Here is a tiny trained network, its code and every weight. The questions are about switching its units off for an input and a class, where a switched-off unit gives its printed mean instead of its output.

import numpy as np


def w(rows, s, z=0):
    codes = np.array(rows[::2]) - 128.0
    scale = np.full(codes.shape[1], s)
    scale[-1] = z or s
    return codes * scale


def norm(h):
    return h / np.sqrt((h * h).mean(-1, keepdims=True) + 1e-5)


def f(y):
    return np.maximum(y, 0)


def log_softmax(a):
    a = a - a.max(-1, keepdims=True)
    return a - np.log(np.exp(a).sum(-1, keepdims=True))


def net(x, mask):
    res = np.array(x, float).reshape(1, 4) / 4 @ E
    u = 0
    for l in range(3):
        y = f(norm(res) @ A[l][:, :-1].T + A[l][:, -1])
        res = res + np.where(mask[u : u + 7], y, B[l][:, -1]) @ B[l][:, :-1]
        u += 7
    return log_softmax(norm(res)[-1] @ U[:, :-1].T + U[:, -1])


A, B = {}, {}
E = w([
[88,138,25,192,42,85,96],'x0',
[146,170,213,254,30,83,135],'x1',
[242,153,82,137,153,26,129],'x2',
[94,126,114,134,139,93,204],'x3',
],0.0055)
A[0] = w([
[113,163,132,156,124,201,144,51],'L0N1',
[90,153,164,110,103,171,120,66],'L0N2',
[163,158,113,179,140,203,9,137],'L0N3',
[77,155,45,87,118,130,111,127],'L0N4',
[122,88,168,189,84,126,122,122],'L0N5',
[62,55,133,148,79,196,140,6],'L0N6',
[87,178,77,154,118,133,254,63],'L0N7',
],0.0097,0.0021)
B[0] = w([
[165,188,221,67,180,55,130,184],'L0N1',
[128,76,126,135,45,113,114,204],'L0N2',
[13,65,108,212,250,73,251,237],'L0N3',
[83,158,85,188,89,200,84,247],'L0N4',
[132,227,55,142,189,169,130,253],'L0N5',
[150,141,130,82,104,2,55,255],'L0N6',
[62,79,150,164,223,101,199,235],'L0N7',
],0.0078,0.0044)
A[1] = w([
[132,103,48,12,190,124,103,79],'L1N1',
[86,137,78,173,177,130,109,224],'L1N2',
[122,161,113,90,81,134,59,5],'L1N3',
[223,104,64,181,159,80,138,204],'L1N4',
[110,135,255,149,105,79,66,159],'L1N5',
[136,195,145,112,177,138,156,162],'L1N6',
[133,67,80,104,110,198,113,102],'L1N7',
],0.0076,0.0021)
B[1] = w([
[47,138,13,104,87,96,152,196],'L1N1',
[196,165,222,1,162,111,189,255],'L1N2',
[172,164,109,105,149,140,121,138],'L1N3',
[33,108,169,64,60,100,42,220],'L1N4',
[188,97,58,112,107,84,106,193],'L1N5',
[192,84,72,118,128,172,120,187],'L1N6',
[94,211,126,62,150,180,198,153],'L1N7',
],0.0072,0.007)
A[2] = w([
[199,245,174,213,120,112,137,157],'L2N1',
[167,94,120,56,92,165,78,200],'L2N2',
[210,1,72,99,138,178,167,228],'L2N3',
[182,70,151,96,83,198,180,85],'L2N4',
[66,186,80,128,90,90,159,8],'L2N5',
[69,7,127,114,41,208,117,44],'L2N6',
[36,182,54,92,126,136,150,168],'L2N7',
],0.0069,0.0013)
B[2] = w([
[83,88,58,75,129,238,122,186],'L2N1',
[134,166,146,179,99,104,127,164],'L2N2',
[119,126,195,205,88,161,118,166],'L2N3',
[250,119,195,169,106,161,130,137],'L2N4',
[162,88,147,161,122,173,88,209],'L2N5',
[157,95,117,118,86,82,91,138],'L2N6',
[185,132,157,184,118,131,124,254],'L2N7',
],0.011,0.0072)
U = w([
[113,75,102,79,84,15,36,158],'0',
[107,181,28,90,152,254,146,130],'1',
[171,90,188,253,140,144,111,197],'2',
[51,20,156,164,253,75,217,86],'3',
[128,217,196,92,158,103,147,3],'4',
],0.0092,0.0036)

Each question gives the input, the list of numbers given to net, and the class t.
The units are the neurons (one row each of A and B). Each row of codes is followed by its name. A weight is (code - 128) times the scale printed after its matrix; where a second scale follows, it is the last column's (A, B and U).
mask holds one flag per neuron, layer by layer. A switched-off neuron (its flag False) gives its mean, the last column of its row in B, instead of its output. The means were averaged over made-up inputs and are rounded, as every weight is.
A unit's drop is (log p(t) with every unit on - log p(t) with that unit switched off) / (log p(t) with every unit on - log p(t) with every unit switched off).
The circuit of an input: a set's keep is (log p(t) with only the set's units on - log p(t) with every unit switched off) / (log p(t) with every unit on - log p(t) with every unit switched off). Starting from the 12 units with the biggest drops (on a tie, the unit counted first), units are removed one at a time, each time the one whose removal leaves the highest keep (on an exact tie, the one counted first), for as long as the keep stays at least 0.8.
units of the circuit, in order: the units of the circuit, biggest drop first
most important unit: the unit with the biggest drop
k most important neurons: the k neurons with the biggest drops, biggest first
top k neurons in layer l: the k neurons of layer l with the biggest drops, biggest first
input [-6,2,0,4], class 2: most important neuron -> (L0N3)
input [-7,1,5,7], class 2: units of the circuit, in order -> (L0N3, L1N2)
input [-3,-6,1,4], class 1: 2 most important neurons -> (L1N1, L0N3)
input [8,8,-3,-7], class 1: units of the circuit, in order -> (L2N1, L0N5)
input [6,2,-8,-2], class 0: 2 most important neurons -> (L0N6, L0N1)
input [1,7,-5,5], class 1: 2 most important neurons -> (L0N5, L2N1)
input [0,-3,1,-2], class 4: 3 most important neurons -> (L1N2, L2N1, L0N7)
input [-7,7,7,4], class 0: top 2 neurons in layer 1 -> (L1N4, L1N5)
input [-1,4,4,-2], class 0: 4 most important neurons -> (L1N4, L0N4, L0N7, L2N7)
input [4,7,-8,1], class 0: 4 most important neurons -> (L0N6, L1N5, L0N2, L0N4)
input [-6,5,5,-8], class 3: units of the circuit, in order -> (L0N3, L2N7)
input [0,6,3,0], class 1: 2 most important neurons -> (L0N5, L2N1)
input [2,-7,-7,1], class 0: 2 most important neurons -> (L0N6, L0N5)
input [1,2,3,0], class 4: most important unit -> L1N4
input [2,5,-5,7], class 3: 2 most important neurons -> (L0N7, L1N4)
input [-8,-2,-7,-1], class 2: top 2 neurons in layer 2 -> (L2N3, L2N4)
input [-2,2,7,3], class 0: 2 most important neurons -> (L1N4, L0N3)
input [-1,6,-8,4], class 0: 2 most important neurons -> (L0N6, L1N5)
input [5,-1,-2,4], class 2: 4 most important neurons -> (L0N4, L0N3, L2N7, L2N5)
input [5,-8,6,-6], class 1: most important unit -> L0N4
input [-7,4,-1,6], class 2: top 2 neurons in layer 2 -> (L2N3, L2N4)
input [6,-6,-7,7], class 0: top 2 neurons in layer 0 -> (L0N6, L0N3)
input [-1,3,5,-2], class 0: top 2 neurons in layer 0 -> (L0N7, L0N4)
input [-5,-3,-1,0], class 2: top 2 neurons in layer 1 -> (L1N2, L1N4)
input [8,-7,-2,-1], class 2: top 2 neurons in layer 0 -> (L0N4, L0N5)
